[-10   0  -3   1 -20   2  15   3  -4  36  14   8  -2   6   0   6  10   6
  18  -3  -5  11   3  -2   1  -2  -7  -6   3   6 -10   1   8  21 -44   5
 -51   4   7   3  -8  -6  -6  14]	[38]/zek
[ -2   5  -4   1   9   5  11   7   1  -4   0  10  -6  -3   7   1  21   4
  15   5   8  18   3   7   2   8   6   5   7   1 -33  -2  13   0   6  -6
 -18 -27  -2   9  -5  -1  -1   8]	[42]/fufu
[  7 -15  -5  -3 -24  10  17   6  -4 -32  -3   8  -4   2  16  -1  54   4
  12 -10  16  -2   3  10   2  17  21   0   7  -1 -81   1  11  13   8 -11
  18 -54  -5  12   4  -5   5  11]	[42]/fufu
[-10   6   1   8  -9  -4  -1  -2   2  46  -6   3   0   0   5   5 -25   8
  16 -13  -2  15   8  -3  -3 -19  -5  -4  -1   7   0  -5   4  -3 -41   9
 -47  14 -16  13  -9   2  -5  14]	[38]/zek
[ -7  -2   5   1  24  -2   5  -1  -1   9  12   6   0  -4   4   8 -43  -5
   3  -3  -5   1  -7  -2   0  -8  -5  -7  -3   7  31  -2  -6   4 -43   1
 -44  20   8   6  -3   1  -3  -1]	[38]/Nosan
[ -7  11  11  10 -31  -6   1   1  10  36 -16  -4   6  -3  -7   3 -43   7
   0 -36   2   6   1   2  -9 -16  -6  -9   0  -1  12  -4  -1 -14   5   2
 -33   1 -15  14  -2   8   1  -2]	[38]/Nosan
[  4   1  -6  -2 -17   8  13   8  -8 -23   4   7  -4   4  13  -1  60   8
  17  -7  12  15   5   4   2  16  11   7   9  -2 -68   1  11  18  21  -7
   5 -49   5   9  -4  -6   2   9]	[42]/fufu
[  8  -1   0   0  37   5  -9   1  -3 -19 -20   8  -6  -5   8  -7  10   2
   0  25   1   5   8  -3   6  15  -7   4   0  -1 -16   4   2   6  47  -3
  29 -24 -14   4   2   1  -6  -3]	[42]/remik
[ -8  -9   2   0 -26  -2   6   5   5  25  -2   4   3   5   7   3 -36   9
  16 -24 -10  -8   4   1  -8  -5  -7  -8   0   8  15  -4   2  10 -10   3
 -49   3   2  17  -1   1  -3   8]	[38]/Nosan
[-12   4   0   0  -8   0  -5   1   5  16  -1   2   1  10  14   7 -30  10
  16 -15 -12   2   1  -8   2  -6 -10  -2  -2   8  25  -2   0   4  -4   4
 -37  10  10  -5  -7  -3  -6   6]	[38]/zek
[  3  -3  -7  -8  22   9   9   3 -13 -41   2   7  -1   1   1  -4  33  -1
   7  33   7  10   3   2  23  14  -2  10   5   2 -39  -1   7  -3  23  -1
  11 -48  10  -4  -6   1  -5   8]	[42]/remik
[  6   1  -4  -2  -1   8  -1   1  -5 -44  -7   1  -3   4  11  -3  32   2
  14   7   0   1   2   7  10  12  11  10   7   1 -30   0   8 -15  46  -5
   4 -35   6  -3   2  -4  -2   4]	[42]/fufu
[  2   4  -2  -9  20  11  18   4  -9 -57  -2  10  -5   4   5  -1  30   0
  10  24   8  -3  -1   8  23   7   9  12   3   0 -48  -4  11  -2  38 -12
  -7 -55  18  -1   2  -1   0   2]	[42]/fufu
[-10   2   5   6 -30  -3  13   6  10  32  10   4   0   1   4   7 -28   8
  13 -35   0   1  -1   7 -21 -14   0 -12   4   7  19  -2   6  14 -19  -3
 -58  11   5  14  -1  -1   3   1]	[38]/Nosan
[  3  -1  -4   0  27   8  15   6  -7 -32   3  12  -4  -3   5   2  27  -5
  12  19   7  12  -2   8  18  15   9  10  11   1 -37   0   9 -13  18  -6
 -18 -42   6   0  -6   0   3   4]	[42]/fufu
[  7  -5  -9   2  -3   8   9   4  13  -7 -10  10  -4   1   9  -7  65   4
   7  17   9  12  10   1   9  21   2   7   6  -3 -67   1  11  10  22  -1
  25 -39  -5   6  -3  -5  -3   9]	[42]/fufu
[ -8   0   7   4   1  -6  -1   1  16  28   1   1   1  -5   9  13 -70  -1
  10 -33  -5  -3  -3   0 -19 -17   4  -5   0   7  41   0   1 -14 -28   1
 -54  17  -6  16  -2   4   4   3]	[38]/Nosan
[  4   3   6   3  18   7   9   1  -6 -13 -24  15  -5   5   9   4  15   5
   2   4  10  14   7   3  17  11  -2   1   4  -2 -54  -2   1  11  24  -7
  -5 -35 -15  10  -5   0  -5   0]	[42]/remik
[  6   0  -8  -1  -2  10  -6   0  -8 -34  -8   2  -2   5  12  -5  34  10
  19   5   3  17   8   1  10  15   4   8   2  -2 -46   1   8  -2  19  -1
   9 -41  -3   7  -5  -6  -7  12]	[42]/fufu
[ -9  -4  -6   5 -17   1  -4   0  -2  14  -3   0  -4   3   6   2  -3   9
  20  -8  -7  15   5  -3   4   4  -2   2  -2   4 -10  -4   9  -6 -28   6
 -41  -7  -6  11 -11   0 -11  19]	[38]/zek
[ -1 -12   6   7 -20  -6   9  -3 -11  28 -12   5   6   0  -4   1 -18   8
   8 -22  -1   0   2   1   3   2  -3 -10  -2   3 -14  -7  -4 -13 -47   6
 -62  -2 -24  22 -10   7 -10  11]	[38]/Nosan
[ -8 -11  -5  -2 -26   2  11   3  -8   9  16   8   3   3   1  -2  -4  14
  19 -14  -4   9   0  -1  -1   5  -8  -9  -1   5  -6  -5   0  33 -33   7
 -45 -17   9  16  -1  -1  -8  12]	[38]/zek
[-17  -1   7   5  11  -5  -1   2   7  23  -7   6   1  -2   9  10 -48  -1
   6 -22  -5  -5  -1  -5  -7  -2  -3  -5   1   7  23  -5  -2  -8 -15   1
 -44  13 -11  15  -4   3  -4   3]	[38]/Nosan
[ -5  -9   7   9 -35  -8   1  -1   4  26 -16   1   4   5   9  13 -32   1
   2 -55   2  -6  -3   3   3  -3   7  -5   0   3 -20  -2  -3 -14 -27  -1
 -44  -4 -20  16  -7   3  -1   5]	[38]/Nosan
[ -5   2   5   5 -30  -7  -4   2   8  24  -7  -2   5  -2   6   2 -49  11
  12 -41  -6   1   4  -1 -24 -11   2  -9  -2   2  27   1  -2  -7 -21  -1
 -56  16 -17  21   0   5  -2   5]	[38]/Nosan
[-10   4   6   0 -34   0  16   4   7  16  10   2   5   2  -3  12 -23   3
   7 -44   4   5  -6   4   0 -12  -2  -5   5   4  -4  -2  -1  11 -10   2
 -39 -15  14   5  -7  -1   3  -1]	[38]/zek
[  4  -2  -6  -4   4   7   1   0 -10 -34  -2   4  -4   2   5  -5  31   5
  12  12   8  12   5   4  17  13   7  10   3  -2 -55  -2   8  -7   7  -3
  10 -46  -4   5  -6   0  -4   8]	[42]/fufu
[ -5 -16   3   1 -13  -4   0   0   1   2   3   3   5  -6   5  10 -44  -2
   2 -32  -5 -12  -7   2   0  -2   5  -6  -2   5   8  -1  -4  -8 -34   4
 -37  -4  -3  17  -1   1  -5   2]	[38]/Nosan
[-10   1  -4   0 -12  -1  10   2   1  31  25   9  -1   1   1   3  -1   8
  14  -3  -4   8   3  -1 -20  -5   0  -8  -1   3  18   0   5  28 -52   5
 -42  25   5   9  -1   0  -3  13]	[38]/zek
[  9   0  -3  -4  13   9   9   6 -18 -43 -15   7  -2   1  -4 -14  39   7
   8  33   4  12   7   5  25  19  -3   6   6  -2 -58  -3   9  -9  49  -3
  -6 -55  -3   3  -3   3  -4   3]	[42]/fufu
[  3  -4  -9  -4 -14  10   1   5 -15 -34  -6   2   1   2   3  -3  38   5
  14 -10   9  15   3   3  22  18   0   6   5   0 -57   3   5  -4  30   0
   6 -67   6   4  -9  -4  -8   9]	[42]/fufu

[ -7 -24 -14  12  -8  -6  14  -7 -25  10   6  -5  -9 -12   3   7 -10 -16
   5   6  -6   7  15 -23  -7  13  13   5 -13   7 -14  23  -4   0  11   7
  -7  -4 -23 -10   5 -11  -5  -7]	G/A
[ 25 -32  -5  -5  -2   8  -6   0 -18  10  26 -12 -28  11  -1  15   2 -12
  23   0  -5  12  11   2 -11   8  15  20   6   9  -7  -1   4   8 -11  -4
  -5  11  -2  -5   3 -13  -8 -23]	K/S
[  8   3 -13  10  -5 -14   0   4 -42   2   7 -10 -38   7  20  12   8 -13
  10  -5 -14  10   7   3  -3  10  20   8  -1   1 -12   3  11  15  -5 -17
 -20  16  -4  10  -1 -10 -11 -26]	R/T
[  6  -4 -16  23 -10 -19   9   2 -55  13   5  -9 -39   0  27  20   2 -20
  21  -8 -23  16  19  -6  -8  14  11  10  -4   6 -20  10   4  16  -1 -16
 -26  19 -12  12  -1 -17 -10 -34]	R/T
[-14 -24  -8   8 -27  -9  14 -11 -30  20  19 -14 -14  -4  -2  -4  -6 -24
   3   1   5  -6  10  -9 -13   5  13   4  -4   4 -27  22  25  -1  10   7
  -7   6  -8 -21  -2 -11  -6   4]	G/A
